grid =
118	129	117	124	124	117	124	130	119	124	124	127	122	129
119	131	116	124	124	114	121	126	115	118	122	122	120	127
141	130	128	122	122	129	119	118	119	115	119	120	119	115
134	131	127	124	124	127	122	121	123	120	123	124	123	120
132	134	127	124	125	126	122	119	123	119	123	124	126	120
134	132	128	124	124	128	122	120	123	119	123	123	124	120
130	121	123	136	141	121	139	129	128	126	122	137	125	125
124	126	125	131	131	126	130	135	133	139	130	139	134	135
132	132	127	125	126	127	123	122	126	122	124	127	128	123
139	125	128	125	123	131	120	124	122	122	121	122	121	121
121	119	123	144	138	121	126	147	129	147	129	136	134	151
121	120	125	137	139	126	135	142	128	139	138	129	128	145
123	124	126	127	120	130	130	140	124	141	134	124	119	134
121	125	123	129	129	123	130	133	123	128	129	128	124	130
119	124	126	143	146	120	142	133	127	131	132	132	126	132
131	134	125	124	127	125	125	119	122	118	124	124	123	119
grid[-16,-14] => 118
grid[:, -1] => [129, 127, 115, 120, 120, 120, 125, 135, 123, 121, 151, 145, 134, 130, 132, 119]
grid[1,1] => 131
grid[:, 8] => [119, 115, 119, 123, 123, 123, 128, 133, 126, 122, 129, 128, 124, 123, 127, 122]
grid[:, -8] => [124, 121, 119, 122, 122, 122, 139, 130, 123, 120, 126, 135, 130, 130, 142, 125]
grid[12,2] => 126
grid[-15,-2] => 120
grid[:, -12] => [117, 116, 128, 127, 127, 128, 123, 125, 127, 128, 123, 125, 126, 123, 126, 125]
grid[-6,-4] => 129
grid[-12] => [132, 134, 127, 124, 125, 126, 122, 119, 123, 119, 123, 124, 126, 120]
grid[-10,-11] => 136
grid[8,-4] => 124
grid[3,12] => 123
grid[7,-2] => 134
grid[:, -11] => [124, 124, 122, 124, 124, 124, 136, 131, 125, 125, 144, 137, 127, 129, 143, 124]
grid[-3,-7] => 133
grid[-5,-9] => 126
grid[-15,-4] => 122
grid[7,6] => 130
grid[:, -2] => [122, 120, 119, 123, 126, 124, 125, 134, 128, 121, 134, 128, 119, 124, 126, 123]
grid[-8,0] => 132
grid[7] => [124, 126, 125, 131, 131, 126, 130, 135, 133, 139, 130, 139, 134, 135]
grid[-3,9] => 128
grid[-15,-12] => 116
grid[-13,-10] => 124
grid[-4] => [123, 124, 126, 127, 120, 130, 130, 140, 124, 141, 134, 124, 119, 134]
grid[-5] => [121, 120, 125, 137, 139, 126, 135, 142, 128, 139, 138, 129, 128, 145]
grid[-6] => [121, 119, 123, 144, 138, 121, 126, 147, 129, 147, 129, 136, 134, 151]
grid[-11,3] => 124
grid[-2,2] => 126
grid[2,-2] => 119
grid[-15,4] => 124
grid[3,-1] => 120
grid[14,10] => 132

M =
[[138 125 125 127 133 119 126 127 125 139]
 [120 125 127 119 127 132 131 119 128 139]
 [109 129 137 115 132 141 126 126 114 128]
 [116 126 128 136 123 115 129 135 124 127]
 [106 130 127 137 131 121 127 124 131 116]
 [127 127 131 136 129 131 128 123 125 125]
 [137 123 123 137 126 137 125 133 128 134]
 [119 129 132 143 125 123 122 124 125 139]
 [143 130 124 127 130 130 133 128 131 129]
 [147 118 143 127 130 130 127 117 127 106]
 [137 127 142 127 121 120 128 134 125 129]
 [122 132 125 147 128 131 127 139 121 144]
 [127 128 120 114 126 154 126 119 129 112]]
M[0, 0] -> 138
M[12, 1] -> 128
M[:, 1] -> [125, 125, 129, 126, 130, 127, 123, 129, 130, 118, 127, 132, 128]
M[2, 5] -> 141
M[1] -> [120, 125, 127, 119, 127, 132, 131, 119, 128, 139]
M[4, 7] -> 124
M[:, 4] -> [133, 127, 132, 123, 131, 129, 126, 125, 130, 130, 121, 128, 126]
M[11, 2] -> 125
M[5, 1] -> 127
M[11, 0] -> 122
M[3, 9] -> 127
M[:, 2] -> [125, 127, 137, 128, 127, 131, 123, 132, 124, 143, 142, 125, 120]
M[5] -> [127, 127, 131, 136, 129, 131, 128, 123, 125, 125]
M[2, 2] -> 137
M[11, 7] -> 139
M[5, 9] -> 125
M[6, 8] -> 128
M[3, 0] -> 116
M[8, 9] -> 129
M[:, 5] -> [119, 132, 141, 115, 121, 131, 137, 123, 130, 130, 120, 131, 154]
M[3] -> [116, 126, 128, 136, 123, 115, 129, 135, 124, 127]
M[6, 3] -> 137
M[4, 6] -> 127
M[7] -> [119, 129, 132, 143, 125, 123, 122, 124, 125, 139]
M[8, 2] -> 124
M[7, 6] -> 122
M[7, 1] -> 129
M[:, 6] -> [126, 131, 126, 129, 127, 128, 125, 122, 133, 127, 128, 127, 126]
M[0] -> [138, 125, 125, 127, 133, 119, 126, 127, 125, 139]
M[11, 3] -> 147
M[0, 8] -> 125
M[6] -> [137, 123, 123, 137, 126, 137, 125, 133, 128, 134]
M[9, 3] -> 127
M[5, 3] -> 136
